Here is a tiny trained network, its code and every weight. The questions are about switching its units off for an input and a class, where a switched-off unit gives its printed mean instead of its output.

import numpy as np


def w(rows, s, z=0):
    codes = np.array(rows[::2]) - 128.0
    scale = np.full(codes.shape[1], s)
    scale[-1] = z or s
    return codes * scale


def norm(h):
    return h / np.sqrt((h * h).mean(-1, keepdims=True) + 1e-5)


def f(y):
    return np.maximum(y, 0)


def log_softmax(a):
    a = a - a.max(-1, keepdims=True)
    return a - np.log(np.exp(a).sum(-1, keepdims=True))


def net(x, mask):
    res = np.array(x, float).reshape(1, 5) / 4 @ E
    u = 0
    for l in range(3):
        y = f(norm(res) @ A[l][:, :-1].T + A[l][:, -1])
        res = res + np.where(mask[u : u + 4], y, B[l][:, -1]) @ B[l][:, :-1]
        u += 4
    return log_softmax(norm(res)[-1] @ U[:, :-1].T + U[:, -1])


A, B = {}, {}
E = w([
[126,201,254,68,24,107,135,132],'x0',
[105,144,3,192,191,197,141,58],'x1',
[114,57,130,70,227,227,231,109],'x2',
[131,69,186,128,166,230,110,103],'x3',
[141,8,195,46,113,85,94,248],'x4',
],0.0077)
A[0] = w([
[120,237,66,193,112,129,142,73,26],'0.n0',
[141,170,99,215,139,156,73,78,2],'0.n1',
[127,111,71,148,195,176,163,87,43],'0.n2',
[118,127,4,190,174,96,123,120,38],'0.n3',
],0.026,0.0046)
B[0] = w([
[93,239,126,54,105,50,56,11,250],'0.n0',
[88,38,160,170,73,219,38,67,207],'0.n1',
[94,58,160,107,211,188,178,133,224],'0.n2',
[254,53,62,144,70,158,96,230,237],'0.n3',
],0.015,0.023)
A[1] = w([
[92,126,60,142,219,183,190,90,191],'1.n0',
[113,169,82,186,121,135,155,143,41],'1.n1',
[118,117,39,198,119,148,176,68,92],'1.n2',
[166,152,4,145,174,124,161,156,7],'1.n3',
],0.029,0.0013)
B[1] = w([
[110,166,210,239,237,185,164,128,247],'1.n0',
[142,107,120,97,79,163,122,106,128],'1.n1',
[115,108,122,83,158,136,6,149,152],'1.n2',
[205,185,53,189,77,40,217,113,183],'1.n3',
],0.017,0.011)
A[2] = w([
[81,222,95,134,115,108,123,12,101],'2.n0',
[112,127,252,87,100,123,93,133,252],'2.n1',
[150,104,129,137,159,170,181,106,220],'2.n2',
[168,113,86,118,124,125,119,184,113],'2.n3',
],0.028,0.0023)
B[2] = w([
[159,174,45,56,253,58,167,109,231],'2.n0',
[79,88,194,86,113,84,167,196,252],'2.n1',
[58,250,126,170,102,105,111,138,188],'2.n2',
[110,183,184,159,57,116,171,99,182],'2.n3',
],0.018,0.022)
U = w([
[98,117,204,101,114,43,171,189,208],'0',
[214,153,84,211,69,97,161,161,3],'1',
[153,113,84,168,114,200,27,53,31],'2',
[81,168,167,220,248,162,171,135,145],'3',
[130,190,80,40,184,36,85,46,141],'4',
],0.014,0.0022)

Each question gives the input, the list of numbers given to net, and the class t.
The units are the neurons (one row each of A and B). Each row of codes is followed by its name. A weight is (code - 128) times the scale printed after its matrix; where a second scale follows, it is the last column's (A, B and U).
mask holds one flag per neuron, layer by layer. A switched-off neuron (its flag False) gives its mean, the last column of its row in B, instead of its output. The means were averaged over made-up inputs and are rounded, as every weight is.
A unit's drop is (log p(t) with every unit on - log p(t) with that unit switched off) / (log p(t) with every unit on - log p(t) with every unit switched off).
The circuit of an input: a set's keep is (log p(t) with only the set's units on - log p(t) with every unit switched off) / (log p(t) with every unit on - log p(t) with every unit switched off). Starting from all 12 units, units are removed one at a time, each time the one whose removal leaves the highest keep (on an exact tie, the one counted first), for as long as the keep stays at least 0.8.
circuit, biggest first: the units of the circuit, biggest drop first
top k neurons: the k neurons with the biggest drops, biggest first
top k neurons in layer l: the k neurons of layer l with the biggest drops, biggest first
drop of u: that unit's drop, to one decimal
input [-6,-6,2,-7,-3], class 1: circuit, biggest first : [0.n3]
input [2,1,3,-3,3], class 0: circuit, biggest first : [0.n0 1.n0]
input [1,5,-3,-1,8], class 0: top 2 neurons in layer 1 : [1.n3 1.n0]
input [-3,1,-7,3,5], class 1: top 4 neurons : [0.n0 0.n2 0.n1 2.n1]
input [-5,8,-1,4,0], class 2: top 2 neurons : [0.n3 0.n1]
input [0,-5,1,5,-3], class 0: top 2 neurons : [0.n2 0.n0]
input [6,3,1,6,3], class 0: top 4 neurons : [0.n2 0.n0 0.n3 1.n0]
input [1,-6,-2,8,-4], class 0: circuit, biggest first : [0.n0 1.n0]
input [1,-7,-8,4,-3], class 0: top 3 neurons : [0.n0 0.n3 1.n3]
input [1,-3,-7,3,1], class 0: top 2 neurons : [0.n0 0.n3]
input [-5,5,6,-7,7], class 1: top 2 neurons : [0.n3 1.n3]
input [-8,3,3,5,2], class 3: top 2 neurons : [0.n2 1.n0]
input [-5,-2,-4,3,-3], class 2: top 2 neurons : [0.n1 0.n3]
input [-6,-2,-3,4,-1], class 2: circuit, biggest first : [0.n1]
input [2,-6,7,1,-6], class 3: top 2 neurons : [0.n0 0.n3]
input [-5,-2,3,5,-7], class 3: top 3 neurons : [0.n2 1.n0 2.n2]
input [-7,3,-8,-5,0], class 2: top 3 neurons in layer 0 : [0.n3 0.n1 0.n0]
input [-5,7,1,-8,-7], class 2: top 2 neurons in layer 0 : [0.n3 0.n1]
input [-5,-2,0,-2,6], class 1: top 2 neurons in layer 2 : [2.n1 2.n0]
input [-7,0,4,-2,8], class 3: circuit, biggest first : [0.n0]
input [0,5,4,1,8], class 3: drop of 0.n3 : 0.2
input [-4,6,-6,-3,-2], class 2: drop of 0.n3 : 0.7
input [-2,5,-4,-4,8], class 1: drop of 2.n0 : 0.0
input [4,-4,7,3,-6], class 3: top 2 neurons in layer 0 : [0.n0 0.n3]
input [-7,3,-2,1,-2], class 2: top 2 neurons in layer 0 : [0.n1 0.n3]
